Below is a small trained network, with its code and all its weights. Each question gives an input and a target symbol and asks what happens when units are switched off, that is, made to give their printed mean instead of their output.

import numpy as np


def w(rows, s, z=0):
    codes = np.array(rows[::2]) - 128.0
    scale = np.full(codes.shape[1], s)
    scale[-1] = z or s
    return codes * scale


def f(y):
    return np.maximum(y, 0)


def softmax(a):
    e = np.exp(a - a.max(-1, keepdims=True))
    return e / e.sum(-1, keepdims=True)


def log_softmax(a):
    a = a - a.max(-1, keepdims=True)
    return a - np.log(np.exp(a).sum(-1, keepdims=True))


def net(x, mask):
    ids = ['αγδεζηθξπστφψ'.index(c) for c in x.split()]
    T = len(ids)
    res = E[ids] + P[:T]
    q, k, v = (res @ M[0].T for M in (Q, K, V))
    z = softmax(np.where(np.tri(T) > 0, q @ k.T / 3**0.5, -1e9)) @ v
    res = res + np.where(mask[0], z, O[0][:, -1]) @ O[0][:, :-1]
    y = f(res @ A[0][:, :-1].T + A[0][:, -1])
    res = res + np.where(mask[1:9], y, B[0][:, -1]) @ B[0][:, :-1]
    return log_softmax(res[-1] @ U[:, :-1].T + U[:, -1])


Q, K, V, O, A, B = {}, {}, {}, {}, {}, {}
E = w([
[175,176,107,183,151,141,226],'α',
[148,163,134,157,135,186,160],'γ',
[35,157,131,165,95,127,150],'δ',
[76,241,146,170,116,84,164],'ε',
[92,153,122,158,126,168,101],'ζ',
[86,172,80,154,56,115,45],'η',
[138,95,94,67,145,121,148],'θ',
[182,120,85,172,187,113,117],'ξ',
[161,61,90,213,104,142,167],'π',
[170,166,55,146,101,70,139],'σ',
[146,143,150,110,1,117,146],'τ',
[117,102,168,54,59,189,81],'φ',
[205,90,94,105,231,159,130],'ψ',
],0.018)
P = w([
[66,59,216,68,112,61,168],'0',
[219,193,88,78,43,93,167],'1',
[74,209,178,153,159,160,82],'2',
[105,19,54,121,55,111,145],'3',
[195,211,146,119,14,95,179],'4',
[57,197,184,165,152,172,78],'5',
[97,24,17,196,10,145,145],'6',
[217,192,174,149,37,72,122],'7',
],0.013)
Q[0] = w([
[187,255,243,110,126,81,106],'head 0',
[102,191,187,138,171,160,88],'head 0',
[105,87,249,145,187,65,123],'head 0',
],0.0091)
K[0] = w([
[132,102,17,180,74,255,137],'head 0',
[86,223,148,112,152,190,156],'head 0',
[218,214,118,117,95,154,111],'head 0',
],0.0094)
V[0] = w([
[76,141,150,177,86,200,177],'head 0',
[200,139,154,81,152,254,109],'head 0',
[238,156,131,184,144,74,205],'head 0',
],0.013)
O[0] = w([
[117,209,146,66,166,228,206,215],'head 0',
[21,184,79,38,168,93,52,111],'head 0',
[78,183,147,141,147,52,251,1],'head 0',
],0.012,0.0073)
A[0] = w([
[100,107,1,122,83,121,157,239],'neuron 0',
[191,156,110,120,82,129,185,84],'neuron 1',
[17,160,184,231,149,148,116,56],'neuron 2',
[91,167,246,146,91,123,63,57],'neuron 3',
[129,106,127,101,27,116,160,252],'neuron 4',
[41,169,133,224,254,156,91,55],'neuron 5',
[60,96,181,200,182,137,228,117],'neuron 6',
[187,253,131,62,131,115,106,210],'neuron 7',
],0.0091,0.0049)
B[0] = w([
[75,140,203,78,113,120,159,191],'neuron 0',
[66,173,214,123,140,129,50,213],'neuron 1',
[189,85,162,147,60,177,39,160],'neuron 2',
[94,191,128,223,144,30,119,174],'neuron 3',
[137,188,56,163,221,118,133,230],'neuron 4',
[198,255,147,154,150,136,70,172],'neuron 5',
[205,128,119,70,162,57,143,195],'neuron 6',
[45,17,46,159,58,107,182,248],'neuron 7',
],0.0099,0.015)
U = w([
[154,192,110,79,110,122,174,92],'α',
[176,132,155,166,64,74,99,136],'γ',
[184,119,187,165,75,118,90,43],'δ',
[159,142,92,189,168,64,96,32],'ε',
[183,64,23,186,38,77,153,159],'ζ',
[1,63,182,119,107,99,145,207],'η',
[122,159,58,136,253,122,132,162],'θ',
[102,148,124,201,202,118,110,116],'ξ',
[114,92,46,204,109,30,152,82],'π',
[130,164,76,147,122,167,167,176],'σ',
[65,154,159,20,137,128,157,235],'τ',
[168,95,83,238,55,129,128,3],'φ',
[144,160,243,32,28,134,65,113],'ψ',
],0.0094,0.0072)

Each question gives the input, a string of symbols that net reads in full, and the target symbol t.
The units are the heads (3 rows each of Q, K, V and O) and the neurons (one row each of A and B). Each row of codes is followed by its name. A weight is (code - 128) times the scale printed after its matrix; where a second scale follows, it is the last column's (O, A, B and U).
mask holds one flag per unit, heads first, then neurons. A switched-off unit (its flag False) gives its mean, the last column of its rows in O or B, instead of its output. The means were averaged over made-up inputs and are rounded, as every weight is.
A unit's drop is (log p(t) with every unit on - log p(t) with that unit switched off) / (log p(t) with every unit on - log p(t) with every unit switched off).
The circuit of an input: a set's keep is (log p(t) with only the set's units on - log p(t) with every unit switched off) / (log p(t) with every unit on - log p(t) with every unit switched off). Starting from all 9 units, units are removed one at a time, each time the one whose removal leaves the highest keep (on an exact tie, the one counted first), for as long as the keep stays at least 0.8.
circuit, biggest first: the units of the circuit, biggest drop first
unit that matters most: the unit with the biggest drop
k most important neurons: the k neurons with the biggest drops, biggest first
input τ ψ θ φ φ σ, target ζ: circuit, biggest first => neuron 1; neuron 4
input γ γ φ φ δ φ φ θ, target ζ: circuit, biggest first => neuron 7; head 0; neuron 1
input γ τ ψ ζ φ φ τ, target τ: circuit, biggest first => neuron 0; head 0
input φ γ γ τ φ θ, target τ: unit that matters most => neuron 5
input φ ψ α σ φ φ η, target ψ: 2 most important neurons => neuron 0; neuron 7
input ε θ ε γ ε γ γ ε, target η: circuit, biggest first => neuron 7; head 0
input ζ π γ φ α ε, target γ: circuit, biggest first => neuron 2; neuron 3
input γ γ α φ φ, target ζ: circuit, biggest first => head 0; neuron 7; neuron 1
input φ ψ γ δ φ γ γ, target ψ: circuit, biggest first => head 0; neuron 7
input ψ φ γ θ, target η: circuit, biggest first => neuron 0; head 0
input φ φ ξ, target ε: circuit, biggest first => neuron 5; head 0; neuron 4; neuron 1
input α η ζ δ γ φ φ γ, target ζ: circuit, biggest first => neuron 7; head 0; neuron 1
input φ ε ζ ψ, target ψ: circuit, biggest first => head 0; neuron 4
input θ θ φ, target η: 3 most important neurons => neuron 7; neuron 4; neuron 3
input τ η ψ η φ, target δ: 3 most important neurons => neuron 7; neuron 1; neuron 4
input γ φ φ γ φ δ φ ε, target ζ: unit that matters most => neuron 7
input γ φ γ π, target τ: 2 most important neurons => neuron 0; neuron 7
input γ γ ψ θ γ φ ψ, target τ: 2 most important neurons => neuron 7; neuron 0
input ε α γ τ γ γ φ ζ, target ζ: 3 most important neurons => neuron 7; neuron 1; neuron 0
input ψ φ φ σ, target η: unit that matters most => neuron 0
input δ η φ φ δ φ π, target δ: 2 most important neurons => neuron 1; neuron 7
